(in the rows, 128 means zero)
Rows lie near named flat spaces through zero. A row that begins with a name and a colon came from that space; any other row is followed by the name of its block's space that it lies nearest.
fmzj: [134 123 141 120 114 148 101 141 152 134 102 100 131 119 121 89 152 144 164 112 124 80 135 105 124 106 104 74 134 88 153 184 105]
nmgz: [141 151 97 130 137 110 163 96 115 143 131 172 152 139 156 154 118 145 110 136 127 114 138 144 153 133 143 175 144 122 142 121 132]
nmgz: [101 101 112 138 160 134 132 113 141 146 137 152 130 163 123 121 133 113 148 109 150 144 123 156 114 109 113 143 133 107 119 128 119]
rrqb: [170 118 187 127 84 184 87 203 143 97 104 53 84 125 158 69 146 118 149 84 82 116 147 58 40 102 71 54 123 86 175 180 113]
fmzj: [126 122 123 111 117 133 117 147 106 84 102 131 121 105 127 143 131 129 103 153 96 163 154 106 117 128 144 116 108 142 114 100 149]
nmgz: [130 133 120 145 163 125 145 113 121 192 165 143 158 149 109 141 106 109 123 155 164 147 90 169 122 169 140 173 143 113 98 123 125]
fmzj: [183 148 135 125 87 164 120 166 98 148 101 90 138 94 120 104 122 132 118 158 112 130 128 91 82 160 126 102 125 91 129 161 139]
fltq: [149 114 114 157 98 167 143 132 121 171 127 108 106 146 119 75 125 107 162 81 168 139 109 132 65 113 85 126 130 92 133 162 131]
rrqb: [117 117 129 128 167 131 123 126 139 144 139 146 145 153 134 137 130 121 129 137 125 134 127 143 119 130 127 141 139 102 124 130 115]
nfnz: [129 115 82 132 107 150 139 117 102 150 97 139 134 115 96 106 131 127 141 135 155 152 130 136 106 123 127 125 116 104 104 137 148]
fmzj: [167 157 95 117 65 141 134 124 96 143 76 112 147 69 102 104 133 163 132 154 133 95 137 101 144 140 142 96 121 111 131 166 146]
fmzj: [130 120 128 107 111 143 106 155 112 86 91 119 122 100 124 129 139 134 114 151 92 149 158 95 112 123 137 95 109 126 122 120 142]
fltq: [83 122 103 121 174 92 133 87 136 140 142 171 160 132 100 164 127 134 124 161 152 130 117 172 190 139 164 155 130 149 94 100 125]
mrjt: [109 121 125 122 126 114 128 122 130 93 124 137 113 124 132 140 133 131 122 119 120 136 141 126 147 111 134 127 117 158 127 104 135]
mrjt: [148 153 117 133 97 117 147 105 131 143 122 124 131 115 135 114 130 153 143 106 143 75 125 125 161 120 123 125 139 131 156 157 123]
nmgz: [124 127 112 128 134 120 147 114 123 110 127 158 122 144 157 144 127 132 116 113 116 136 147 132 131 110 128 154 130 134 141 109 134]
fmzj: [138 116 149 111 123 160 91 171 128 112 99 99 130 111 121 110 143 127 130 149 95 136 145 93 89 129 120 80 120 92 127 151 123]
nmgz: [89 98 138 121 161 134 94 129 163 136 125 122 137 139 98 110 150 124 163 127 142 115 122 140 136 110 118 92 129 104 116 151 103]
rrqb: [137 123 140 126 124 144 117 147 130 120 120 116 122 130 137 118 133 125 130 123 112 130 136 112 103 122 116 113 128 111 138 139 124]
nfnz: [97 103 154 117 177 127 101 147 149 100 141 137 127 153 139 149 135 112 119 137 99 154 139 130 116 121 129 125 127 125 120 106 115]
mrjt: [150 155 137 131 118 118 136 121 130 152 139 118 142 119 132 128 120 141 127 134 135 92 114 128 151 147 133 133 141 129 141 147 120]
fltq: [132 115 122 135 124 145 134 136 122 122 124 132 112 144 142 118 128 116 129 108 124 151 137 124 90 113 111 135 125 115 133 125 134]
mrjt: [93 123 126 121 147 93 132 110 130 94 143 150 122 127 125 165 124 127 109 137 126 146 131 145 172 127 154 147 117 182 110 79 137]
fmzj: [104 120 108 116 143 114 127 117 114 111 120 153 139 117 110 155 127 128 110 161 125 158 136 140 149 136 157 139 115 149 97 93 143]
nfnz: [118 112 114 115 170 143 114 136 122 139 114 154 162 139 122 142 134 124 118 171 111 155 142 135 107 138 140 133 131 82 107 128 125]
nfnz: [136 142 131 118 92 122 120 135 114 113 111 103 124 84 103 125 128 140 122 148 127 120 126 110 151 142 146 101 113 157 117 126 142]
nfnz: [147 137 146 132 157 133 132 140 132 146 150 136 143 155 160 142 118 120 112 136 109 130 127 130 104 145 124 154 147 101 142 132 115]
nfnz: [109 117 125 126 155 123 126 117 144 127 133 147 134 149 137 134 135 128 136 120 127 123 134 140 136 113 124 135 135 117 133 128 116]
nmgz: [137 145 128 132 146 117 139 119 120 161 150 137 154 130 122 148 111 125 113 159 139 129 108 147 140 164 148 157 139 128 113 122 127]
fltq: [139 142 138 130 118 117 137 126 130 118 137 125 120 128 148 135 123 134 120 117 119 113 129 121 139 128 127 136 132 145 146 124 127]
rrqb: [181 144 183 128 94 166 96 186 135 141 122 57 120 110 135 87 131 126 138 127 103 99 119 79 76 147 100 75 134 89 155 184 112]
fltq: [99 107 126 114 148 132 101 123 159 124 106 132 141 131 114 111 157 142 161 122 127 96 142 127 146 97 118 88 131 97 136 160 105]
fltq: [140 137 131 130 119 129 130 135 114 137 132 118 131 116 118 132 118 123 117 146 132 139 117 127 123 150 138 133 124 136 115 122 137]
rrqb: [144 134 168 131 100 134 115 152 149 102 131 88 94 128 155 104 136 131 141 84 109 96 133 96 117 107 99 96 130 137 168 149 115]
mrjt: [128 138 116 131 118 116 141 107 130 136 128 134 130 124 127 126 128 140 136 117 142 104 125 135 154 122 129 133 133 137 137 135 127]
fltq: [144 141 123 141 113 129 140 124 111 166 141 113 135 114 100 122 111 119 127 144 160 136 97 142 127 161 137 140 127 136 105 129 138]
rrqb: [115 118 115 130 138 127 132 118 127 133 129 141 130 135 119 131 128 123 131 128 140 141 126 142 129 124 130 137 126 128 116 120 131]
nfnz: [201 163 117 169 64 152 183 126 93 186 147 104 106 135 152 93 96 116 129 83 164 125 98 126 73 147 97 169 141 118 154 153 146]
fmzj: [175 144 148 135 92 154 129 159 116 133 122 94 114 121 149 104 122 126 125 114 112 122 129 96 82 135 107 115 131 108 153 153 130]
fltq: [127 132 127 126 132 122 129 127 121 129 132 131 134 121 121 140 122 127 117 145 128 137 124 132 135 142 141 135 126 137 116 116 133]
mrjt: [161 152 120 129 107 128 149 131 103 126 124 133 130 118 151 140 114 135 102 137 113 133 136 116 120 144 137 150 130 132 139 120 143]
rrqb: [129 119 141 143 96 140 123 135 138 132 132 91 96 124 111 90 132 117 158 88 154 120 110 122 112 113 101 101 120 140 132 145 127]
nmgz: [107 121 157 110 144 123 86 142 156 121 122 103 142 109 100 123 146 137 144 152 120 99 124 119 158 132 136 79 126 124 120 148 107]
rrqb: [100 117 120 134 150 109 138 103 144 127 145 151 124 151 131 138 129 124 137 108 145 127 124 153 151 111 126 148 132 145 127 113 122]
mrjt: [131 126 83 142 133 134 159 99 108 170 127 161 145 142 118 125 119 124 132 129 161 144 120 158 118 132 129 165 134 105 114 129 139]
nmgz: [115 127 110 125 152 115 140 105 135 128 128 164 143 146 144 144 132 138 126 126 125 118 141 143 149 115 133 149 138 120 137 123 122]
nfnz: [88 101 127 135 117 116 125 113 149 94 131 124 86 136 117 112 141 120 156 74 150 130 128 136 145 83 109 111 112 170 129 112 129]
mrjt: [154 160 114 139 113 116 154 100 125 175 138 131 150 122 128 122 118 146 136 127 156 82 108 142 159 145 132 147 147 121 143 156 122]
[130 138 108 121 127 110 153 110 120 91 119 168 123 137 175 156 128 145 104 115 98 125 162 122 147 106 135 158 131 144 155 103 137]  nmgz
[126 124 136 139 118 131 126 128 137 143 138 108 117 130 114 108 128 120 147 108 151 120 110 133 124 125 115 118 128 132 127 140 123]  rrqb
[155 144 95 144 113 132 167 106 104 161 130 150 135 138 142 127 113 130 121 119 147 132 124 142 115 135 125 169 138 115 135 130 141]  nmgz
[112 145 134 106 152 95 115 108 152 118 124 144 160 115 131 153 141 161 127 153 112 73 138 130 201 129 153 116 141 134 142 138 107]  nfnz
[99 112 130 131 121 109 136 113 150 72 131 140 83 148 160 129 140 130 139 64 120 121 150 125 147 72 107 128 121 170 158 105 127]  rrqb
[160 146 159 138 132 133 135 149 126 139 157 114 124 145 161 136 111 116 108 126 111 131 118 119 99 151 120 150 141 123 145 127 122]  nfnz
[124 130 98 133 107 124 144 100 126 141 114 137 128 120 114 112 133 141 148 110 156 108 126 138 150 111 124 126 127 129 131 142 133]  nfnz
[145 151 63 135 133 120 175 68 120 185 113 187 173 144 144 128 129 161 141 123 155 80 136 158 161 117 130 172 158 79 153 164 122]  nmgz
[131 138 154 119 114 118 113 144 128 103 130 103 119 104 123 136 126 132 116 141 112 123 126 110 145 141 140 108 119 160 126 117 131]  nfnz
[170 152 139 132 111 141 133 143 117 152 129 111 139 120 142 121 118 133 119 139 118 113 122 112 108 152 125 130 139 105 143 152 126]  mrjt
[161 147 109 140 128 140 153 122 103 177 135 139 153 133 131 130 110 125 116 149 141 137 114 140 105 160 133 163 141 98 122 138 135]  mrjt
[104 112 106 129 150 127 128 111 128 150 128 146 144 134 98 129 130 122 139 142 154 143 118 155 135 131 136 135 126 119 100 124 129]  fltq
[103 121 129 135 136 108 134 99 164 123 140 138 114 152 142 117 142 138 160 75 146 85 127 143 164 87 107 126 139 139 157 141 107]  fmzj
[149 138 138 121 106 133 128 149 113 96 116 119 114 116 153 135 125 132 106 129 95 137 148 99 112 128 129 124 121 138 143 117 139]  mrjt
[107 120 111 137 108 115 140 99 141 120 125 131 105 130 120 110 137 135 156 82 158 107 125 139 156 93 114 121 123 154 138 131 128]  nfnz
[100 111 87 131 141 123 141 89 141 142 114 164 137 145 119 117 143 139 158 104 156 111 135 154 150 93 119 134 134 109 131 142 121]  nfnz
[153 145 126 147 108 124 159 124 106 142 152 126 113 133 141 135 103 115 110 117 142 148 111 135 112 147 128 167 129 152 127 107 145]  fltq
[120 128 96 138 145 121 152 100 116 163 139 158 147 141 115 139 117 123 126 139 158 143 114 162 136 140 139 166 134 123 107 117 135]  mrjt
[134 116 113 143 111 146 144 128 117 132 126 129 106 142 133 109 124 114 136 97 142 152 128 130 91 112 107 139 123 122 130 126 140]  nmgz
[153 120 131 132 105 166 118 164 103 138 112 99 120 115 112 105 123 110 124 142 125 166 124 108 65 145 118 110 116 103 110 137 143]  fltq
[121 122 152 127 140 136 98 143 142 161 138 93 144 115 83 111 130 118 147 154 150 120 97 135 129 155 131 96 128 114 102 152 113]  nmgz
[151 143 123 128 113 129 142 131 109 124 124 132 128 121 145 137 118 132 108 135 115 135 135 118 119 138 134 143 128 131 135 120 140]  mrjt

Rows lie near named flat spaces through zero. A row that begins with a name and a colon came from that space; any other row is followed by the name of its block's space that it lies nearest.
tmcq: [129 124 165 99 121 119 121 139 156 118 122 115 132 117 110 130 133 127 124 151 130 155 143 113 153 131 158 136 133 118 83 117 123]
pqjh: [128 135 101 128 127 135 118 78 162 87 118 112 145 116 127 157 142 105 98 116 161 95 95 142 86 165 89 124 154 137 95 138 96]
tmcq: [115 111 102 157 125 133 135 152 118 148 106 142 104 142 131 122 94 127 143 112 128 66 132 148 93 137 104 151 140 160 149 129 137]
hqcf: [146 133 134 120 126 137 118 118 108 133 157 141 130 149 147 171 131 139 145 116 138 151 119 152 155 94 118 93 114 110 141 116 121]
fhgn: [147 145 84 108 134 159 105 118 116 130 122 129 179 110 111 129 129 108 131 127 94 142 118 123 124 146 131 105 117 105 107 133 137]
mpzz: [122 115 102 163 128 128 138 142 106 145 121 144 109 133 142 101 96 127 119 112 107 128 132 134 98 147 117 138 125 142 165 143 143]
ddgp: [143 127 138 127 128 136 141 122 121 117 162 153 126 148 137 155 147 139 159 136 148 97 139 138 165 105 146 115 139 119 159 121 100]
hqcf: [108 146 123 123 126 110 112 122 144 115 133 115 141 118 143 126 99 121 100 128 113 124 132 97 119 164 120 150 146 151 105 131 131]
pqjh: [162 130 91 124 125 170 92 147 115 118 125 158 155 131 153 195 106 129 157 119 114 148 95 166 155 135 150 83 126 91 103 133 144]
mpzz: [114 146 120 121 133 130 127 128 128 133 131 141 152 132 132 116 115 143 116 121 118 85 133 130 116 124 79 128 134 138 118 110 118]
pqjh: [108 125 156 119 122 101 134 108 156 121 127 100 109 130 114 125 135 120 112 131 158 106 140 115 111 130 107 157 142 158 112 118 108]
tmcq: [135 138 117 131 141 140 133 130 115 130 112 118 142 107 118 103 166 130 131 136 115 157 105 120 134 114 153 112 104 101 135 144 156]
hqcf: [126 109 112 142 128 132 148 131 113 150 120 130 111 133 100 94 126 111 144 127 123 97 153 125 102 133 129 150 128 147 165 132 125]
mpzz: [143 114 144 130 128 135 138 143 128 124 124 144 125 122 128 115 141 141 125 139 122 172 128 138 148 123 156 111 119 96 127 133 129]
hqcf: [127 135 127 132 119 105 110 72 126 116 163 90 100 147 150 193 130 99 131 106 170 139 112 122 121 127 117 131 132 159 150 136 118]
mpzz: [121 131 134 127 124 107 129 119 116 138 163 138 131 131 143 94 86 127 88 123 91 178 166 98 124 155 113 137 126 138 148 126 116]
pqjh: [133 129 126 115 125 138 120 123 153 105 127 144 152 123 131 141 118 132 109 131 129 118 126 140 126 151 112 119 148 118 89 120 102]
tmcq: [129 104 130 123 128 145 141 156 147 137 80 137 132 114 87 88 132 129 124 139 123 109 136 148 102 136 120 136 130 118 93 120 125]
mpzz: [132 130 109 153 129 134 133 125 114 118 151 162 126 145 167 147 109 143 127 113 129 106 120 148 129 133 110 114 140 129 160 133 115]
mpzz: [139 137 118 128 136 147 143 139 112 125 158 186 165 134 146 99 114 158 116 133 92 120 150 134 149 132 114 103 133 101 148 118 102]
mpzz: [121 113 152 125 129 125 139 149 145 135 89 112 113 114 100 101 150 132 127 141 137 137 124 132 121 116 141 139 119 121 103 127 143]
mpzz: [126 136 105 139 134 125 126 111 102 145 129 109 125 123 128 112 133 113 123 114 116 155 117 116 108 125 122 126 105 133 157 143 151]
fhgn: [124 95 139 133 121 127 148 156 130 153 107 133 99 136 93 97 116 120 149 137 129 98 164 132 114 128 139 159 133 146 139 120 124]
fhgn: [133 143 124 119 128 130 117 118 137 105 142 124 143 125 137 158 136 122 140 137 135 114 121 114 151 137 153 127 142 126 119 133 123]
tmcq: [136 122 127 130 118 119 116 105 118 129 153 111 102 147 136 176 122 105 151 118 152 135 130 127 135 124 142 132 129 146 152 132 124]
pqjh: [124 124 128 135 121 121 116 129 136 122 123 119 113 131 141 154 112 122 127 121 139 131 117 133 122 139 129 135 135 140 118 132 135]
tmcq: [98 95 152 166 121 94 149 142 128 157 92 94 48 141 123 110 124 126 130 111 165 117 123 142 83 107 109 168 118 173 156 134 156]
pqjh: [119 127 116 155 131 123 132 121 128 121 109 108 103 125 138 140 146 123 135 119 153 110 95 135 109 125 132 136 128 141 144 148 148]
fhgn: [107 121 121 172 127 116 149 128 138 110 124 122 76 152 149 173 145 129 177 124 193 2 108 141 119 116 138 167 166 178 174 141 124]
mpzz: [127 121 123 141 138 139 144 152 116 147 95 137 129 115 116 80 142 144 120 127 111 143 117 143 112 113 119 118 105 108 132 132 151]
ddgp: [162 90 101 152 120 158 136 110 130 110 118 147 108 137 123 164 141 108 143 117 160 127 107 180 108 145 137 104 137 109 144 146 102]
ddgp: [132 137 93 141 129 133 103 134 95 147 130 133 139 122 158 122 85 125 104 104 80 200 113 126 115 148 117 108 103 119 138 143 166]
fhgn: [128 142 102 145 136 135 124 114 114 124 128 131 136 127 151 135 133 135 117 110 128 130 96 141 113 124 101 108 119 122 142 138 139]
ddgp: [122 120 182 120 126 107 153 136 132 134 151 138 107 143 127 111 141 153 129 142 142 131 159 123 157 95 131 134 127 128 144 108 106]
fhgn: [140 118 153 113 127 138 138 153 126 136 137 158 135 138 120 120 128 150 142 142 120 132 152 141 160 106 138 115 125 105 124 108 113]
pqjh: [117 134 108 166 134 121 136 117 136 98 113 106 103 118 150 150 158 119 141 128 162 88 84 122 118 140 161 145 144 145 153 165 149]
tmcq: [114 149 126 134 141 134 135 165 117 139 118 157 152 123 148 93 119 170 119 129 97 106 122 132 137 110 104 118 121 116 125 118 148]
ddgp: [123 130 193 90 119 110 127 149 142 137 152 124 115 152 117 162 136 148 170 150 155 100 162 120 187 77 148 140 135 137 110 88 112]
ddgp: [127 136 149 114 122 119 113 137 133 123 147 131 128 139 148 161 111 139 136 132 130 137 134 124 160 120 138 126 134 129 114 116 127]
pqjh: [139 138 122 112 121 137 101 133 141 104 147 149 157 127 152 165 93 130 120 133 110 142 131 125 155 160 142 116 148 116 94 124 116]
fhgn: [126 132 128 121 126 116 128 106 130 123 148 120 135 123 125 111 121 114 105 130 116 152 147 102 123 151 129 137 132 135 134 132 114]
fhgn: [133 129 116 128 125 133 114 137 124 127 131 140 140 123 143 127 98 128 111 124 100 164 129 126 129 152 131 120 127 119 118 133 136]
hqcf: [147 115 131 97 118 146 116 134 141 127 132 145 150 131 102 141 110 116 137 139 118 130 156 136 140 144 136 123 139 116 93 110 100]
pqjh: [151 129 99 121 131 160 117 121 117 130 121 144 156 127 120 143 134 125 134 118 121 135 109 158 121 124 110 92 116 100 116 126 124]
mpzz: [127 132 140 130 122 116 107 105 139 114 124 95 105 135 151 191 141 125 128 110 172 151 83 148 127 109 116 114 122 132 109 131 140]
ddgp: [122 119 138 111 128 122 129 141 132 152 99 101 130 107 84 77 130 111 118 141 103 164 149 102 113 135 143 148 110 129 106 127 148]
ddgp: [134 147 117 122 138 133 139 124 112 124 156 143 159 118 126 94 139 128 129 146 94 131 151 90 153 138 160 128 128 115 157 136 123]
pqjh: [153 113 123 106 127 155 137 118 128 132 127 136 142 131 82 131 158 111 161 140 140 102 145 143 134 115 141 118 128 111 126 117 99]
pqjh: [99 151 152 137 130 95 123 139 141 113 138 120 122 123 171 125 110 153 98 130 122 137 121 101 142 135 125 144 138 144 118 131 145]
tmcq: [148 95 115 136 111 132 124 97 122 132 141 115 87 155 112 183 123 86 163 112 170 115 136 152 110 133 136 135 137 151 158 133 103]
tmcq: [137 134 124 117 125 122 121 80 138 106 154 115 140 124 128 140 136 106 102 125 136 157 130 115 121 152 121 121 135 127 125 134 98]
hqcf: [139 115 128 108 117 127 117 98 144 121 132 99 122 128 95 153 136 86 140 133 149 132 142 116 120 146 147 143 137 141 115 129 108]
hqcf: [125 143 100 149 139 141 130 139 113 126 114 126 130 124 139 141 150 132 162 128 134 78 96 130 133 113 148 128 127 130 151 144 158]
fhgn: [133 132 124 124 130 136 117 136 134 120 111 116 134 115 126 142 142 124 138 134 130 138 107 127 138 128 154 123 124 116 108 137 148]
hqcf: [102 155 139 141 150 120 141 167 123 135 87 110 135 97 133 76 169 162 126 144 110 130 93 106 140 96 150 132 103 113 122 141 191]
ddgp: [147 95 109 141 124 140 130 120 126 134 92 106 109 108 96 109 141 93 120 125 126 192 115 139 94 153 156 125 109 112 127 156 145]
fhgn: [119 128 94 161 133 136 132 127 110 141 108 131 114 138 144 134 124 134 133 100 141 86 95 160 88 116 82 123 122 143 153 135 145]
hqcf: [137 104 151 109 117 114 130 88 152 122 123 80 106 118 81 127 158 84 119 137 158 173 141 112 111 141 150 144 124 134 114 134 108]
tmcq: [129 126 100 147 138 138 151 93 126 121 118 138 142 116 120 81 149 127 84 113 127 127 114 145 76 143 73 111 122 118 145 139 105]
ddgp: [105 167 136 98 137 126 129 137 140 126 145 139 168 137 121 130 132 149 153 144 130 10 151 105 151 105 101 149 155 153 111 93 107]
tmcq: [156 114 107 109 116 147 105 96 112 144 145 118 125 150 104 185 121 89 162 110 147 132 134 151 120 120 119 113 120 133 133 118 109]
mpzz: [137 107 133 149 120 133 134 146 134 112 132 160 108 141 155 152 108 142 132 127 138 126 126 155 140 139 142 122 146 120 135 133 116]
hqcf: [132 115 123 139 130 122 145 104 116 137 131 112 111 124 109 97 147 107 120 126 129 156 137 117 107 132 134 134 114 131 163 143 125]
fhgn: [127 151 119 139 136 131 119 115 136 96 122 109 130 121 154 178 168 133 148 129 162 102 73 132 145 113 150 116 134 122 124 146 147]
ddgp: [140 130 118 141 134 145 156 117 115 116 166 181 139 154 144 135 139 152 145 126 142 57 141 154 142 112 104 110 148 121 175 117 79]
hqcf: [110 105 169 153 122 108 154 155 133 140 127 166 92 151 161 101 94 179 88 111 136 136 140 169 113 110 63 123 129 132 135 107 110]
[103 136 154 119 131 103 124 138 128 155 103 83 109 121 112 109 140 129 128 127 133 143 122 109 119 96 120 148 103 147 115 121 167]  ddgp
[122 113 151 105 118 127 114 147 140 154 97 103 107 139 95 155 125 121 158 125 154 107 130 150 121 95 112 140 120 144 89 101 139]  ddgp
[151 114 116 124 130 161 135 158 125 127 113 158 145 123 109 123 137 131 158 146 114 114 134 144 149 129 167 116 131 98 123 129 127]  mpzz
[148 100 109 139 124 145 134 119 132 121 110 131 120 119 109 122 134 106 123 127 131 153 123 146 105 155 144 121 128 113 129 146 119]  ddgp
[140 134 98 120 133 151 126 127 113 136 128 135 153 124 107 124 135 113 153 133 112 101 134 123 129 131 140 124 126 122 138 130 128]  ddgp
[119 125 132 118 122 113 121 132 125 146 135 124 131 125 121 96 87 117 100 126 94 164 162 102 115 154 118 146 125 143 121 123 129]  mpzz
[116 121 141 141 128 110 132 131 121 146 113 110 103 125 132 103 126 133 105 116 126 173 119 130 107 117 110 130 105 132 134 133 151]  ddgp
[138 141 102 145 127 137 109 139 120 103 152 164 146 129 186 159 86 141 114 122 99 153 113 130 151 164 146 108 143 113 131 145 134]  fhgn
[141 145 115 108 126 129 88 122 134 108 123 79 140 100 124 172 142 88 152 147 119 183 105 84 162 153 219 134 123 119 99 157 171]  ddgp
[135 119 122 154 135 125 149 112 110 128 129 121 109 120 130 99 157 123 117 125 128 171 116 124 118 126 147 120 109 115 172 154 138]  ddgp
[120 138 124 134 132 124 140 122 125 123 146 145 136 135 139 116 123 139 121 127 126 91 140 122 126 130 108 133 141 139 147 123 110]  mpzz
[132 127 150 117 125 119 122 110 139 121 126 99 116 125 121 151 157 121 131 131 155 158 112 128 137 110 140 122 118 122 114 128 131]  hqcf
[125 132 135 130 124 120 128 125 136 111 149 136 123 138 146 154 121 131 137 133 141 100 135 121 146 134 140 137 150 140 135 127 113]  fhgn
[147 119 124 104 122 152 123 155 122 139 145 172 156 140 114 128 93 132 149 140 96 110 172 134 154 137 137 122 140 115 118 105 103]  fhgn
[127 117 128 135 129 128 140 133 129 133 114 121 115 124 111 111 141 120 138 134 133 118 132 125 120 127 144 141 127 132 138 135 133]  fhgn
[129 141 146 117 128 124 122 135 121 129 151 141 134 141 148 149 122 149 137 128 127 132 132 130 160 104 125 114 125 121 128 113 126]  tmcq
[139 114 117 129 126 154 134 149 120 141 126 171 135 149 124 139 109 143 151 121 128 77 140 170 127 114 99 114 136 122 131 107 107]  tmcq
[121 129 127 117 127 131 138 138 151 112 139 171 168 118 127 76 88 142 79 141 87 111 171 113 119 180 102 139 159 126 101 115 85]  ddgp
[115 129 156 129 132 112 151 122 143 120 130 121 116 128 120 109 158 140 126 140 152 98 135 120 131 111 126 143 136 136 136 123 113]  ddgp
[142 110 122 112 109 122 103 107 125 137 151 105 108 144 112 176 97 79 154 124 136 148 157 114 130 151 157 147 136 155 133 128 117]  pqjh
[117 147 115 90 123 121 96 115 127 151 132 99 158 122 102 121 92 97 117 123 96 137 155 91 111 148 105 148 123 154 95 112 134]  mpzz
[123 128 135 131 127 123 134 122 132 123 138 140 127 136 139 126 120 139 113 123 133 118 133 135 123 129 102 126 136 132 131 121 110]  tmcq
[97 122 158 151 133 108 148 156 140 141 88 126 99 126 140 89 131 168 96 117 142 122 107 153 98 100 75 134 117 135 114 119 148]  pqjh
[117 152 125 109 128 117 106 124 124 135 138 102 141 125 127 143 119 115 139 130 118 121 132 95 139 127 136 143 126 148 117 124 146]  hqcf
